Below is a small trained network, with its code and all its weights. Each question gives an input and a class and asks what happens when units are switched off, that is, made to give their printed mean instead of their output.

import numpy as np


def w(rows, s, z=0):
    codes = np.array(rows[::2]) - 128.0
    scale = np.full(codes.shape[1], s)
    scale[-1] = z or s
    return codes * scale


def norm(h):
    return h / np.sqrt((h * h).mean(-1, keepdims=True) + 1e-5)


def f(y):
    return y / 2 * (1 + np.tanh(0.7978845608 * (y + 0.044715 * y**3)))


def log_softmax(a):
    a = a - a.max(-1, keepdims=True)
    return a - np.log(np.exp(a).sum(-1, keepdims=True))


def net(x, mask):
    res = np.array(x, float).reshape(1, 2) / 4 @ E
    u = 0
    for l in range(3):
        y = f(norm(res) @ A[l][:, :-1].T + A[l][:, -1])
        res = res + np.where(mask[u : u + 4], y, B[l][:, -1]) @ B[l][:, :-1]
        u += 4
    return log_softmax(norm(res)[-1] @ U[:, :-1].T + U[:, -1])


A, B = {}, {}
E = w([
[50,61,181,57,153,1,104,105,149,33,82],'x0',
[156,68,46,161,107,157,152,248,90,90,211],'x1',
],0.0077)
A[0] = w([
[203,214,55,251,128,80,139,112,136,186,173,8],'0.n0',
[143,115,166,90,212,116,109,112,121,158,94,254],'0.n1',
[96,142,173,133,183,174,118,70,228,136,44,46],'0.n2',
[139,91,71,106,253,126,75,64,62,114,74,69],'0.n3',
],0.0057,0.00065)
B[0] = w([
[116,60,45,59,87,72,88,49,189,166,107,253],'0.n0',
[121,187,165,173,67,116,127,161,122,107,74,175],'0.n1',
[120,159,155,193,120,103,218,195,24,39,140,234],'0.n2',
[93,194,4,99,140,26,125,117,88,170,181,149],'0.n3',
],0.011,0.0052)
A[1] = w([
[210,68,115,162,121,77,78,162,144,46,161,252],'1.n0',
[137,91,130,54,87,147,128,122,157,61,177,130],'1.n1',
[176,46,73,142,101,193,181,214,70,109,204,117],'1.n2',
[187,113,1,135,74,152,143,128,92,221,68,194],'1.n3',
],0.0066,0.0018)
B[1] = w([
[140,175,106,96,122,192,72,106,210,109,89,209],'1.n0',
[103,138,146,140,150,205,118,227,83,176,79,170],'1.n1',
[161,105,254,207,194,89,182,73,101,184,160,230],'1.n2',
[136,100,29,139,120,133,94,77,141,63,92,254],'1.n3',
],0.009,0.0085)
A[2] = w([
[134,88,24,120,182,92,121,28,144,145,255,219],'2.n0',
[214,80,31,140,99,137,160,24,105,128,119,2],'2.n1',
[115,132,57,161,68,191,120,71,132,133,173,185],'2.n2',
[36,154,133,193,89,19,135,25,97,180,142,65],'2.n3',
],0.0072,0.00089)
B[2] = w([
[145,135,111,106,140,61,169,147,131,69,102,225],'2.n0',
[137,91,85,3,169,93,167,95,199,109,193,255],'2.n1',
[169,145,95,95,242,87,132,91,160,209,143,198],'2.n2',
[121,100,116,192,151,137,195,116,91,142,137,197],'2.n3',
],0.013,0.009)
U = w([
[169,209,124,110,88,144,47,98,143,197,172,55],'0',
[209,77,34,52,194,86,185,56,205,123,186,171],'1',
[175,68,211,240,201,197,100,145,164,111,140,176],'2',
[83,178,133,219,104,88,212,129,24,61,107,187],'3',
[171,139,87,96,103,159,118,161,73,147,163,3],'4',
[47,126,104,5,61,146,53,206,165,73,65,114],'5',
[168,125,113,80,69,162,119,140,74,146,179,9],'6',
],0.012,0.0052)

Each question gives the input, the list of numbers given to net, and the class t.
The units are the neurons (one row each of A and B). Each row of codes is followed by its name. A weight is (code - 128) times the scale printed after its matrix; where a second scale follows, it is the last column's (A, B and U).
mask holds one flag per neuron, layer by layer. A switched-off neuron (its flag False) gives its mean, the last column of its row in B, instead of its output. The means were averaged over made-up inputs and are rounded, as every weight is.
A unit's drop is (log p(t) with every unit on - log p(t) with that unit switched off) / (log p(t) with every unit on - log p(t) with every unit switched off).
unit that matters most: the unit with the biggest drop
top k neurons: the k neurons with the biggest drops, biggest first
k most important neurons of layer l: the k neurons of layer l with the biggest drops, biggest first
drop when u is switched off: that unit's drop, to one decimal
input [0,7], class 2: top neuron	(1.n2)
input [4,4], class 2: top 3 neurons	(0.n0 2.n1 1.n2)
input [3,1], class 5: top 2 neurons	(1.n2 0.n2)
input [7,6], class 5: top 2 neurons	(0.n2 2.n3)
input [2,1], class 5: 2 most important neurons of layer 2	(2.n1 2.n2)
input [6,7], class 2: top 3 neurons	(0.n0 2.n1 1.n2)
input [0,6], class 2: top 2 neurons	(1.n2 0.n0)
input [0,8], class 2: top 2 neurons	(1.n2 0.n0)
input [3,3], class 2: top 2 neurons	(0.n0 2.n1)
input [1,1], class 2: 2 most important neurons of layer 0	(0.n0 0.n1)
input [8,2], class 5: drop when 1.n2 is switched off	0.5
input [7,1], class 5: drop when 1.n2 is switched off	1.4
input [5,-1], class 3: drop when 2.n2 is switched off	0.0
input [-4,-8], class 3: unit that matters most	0.n2
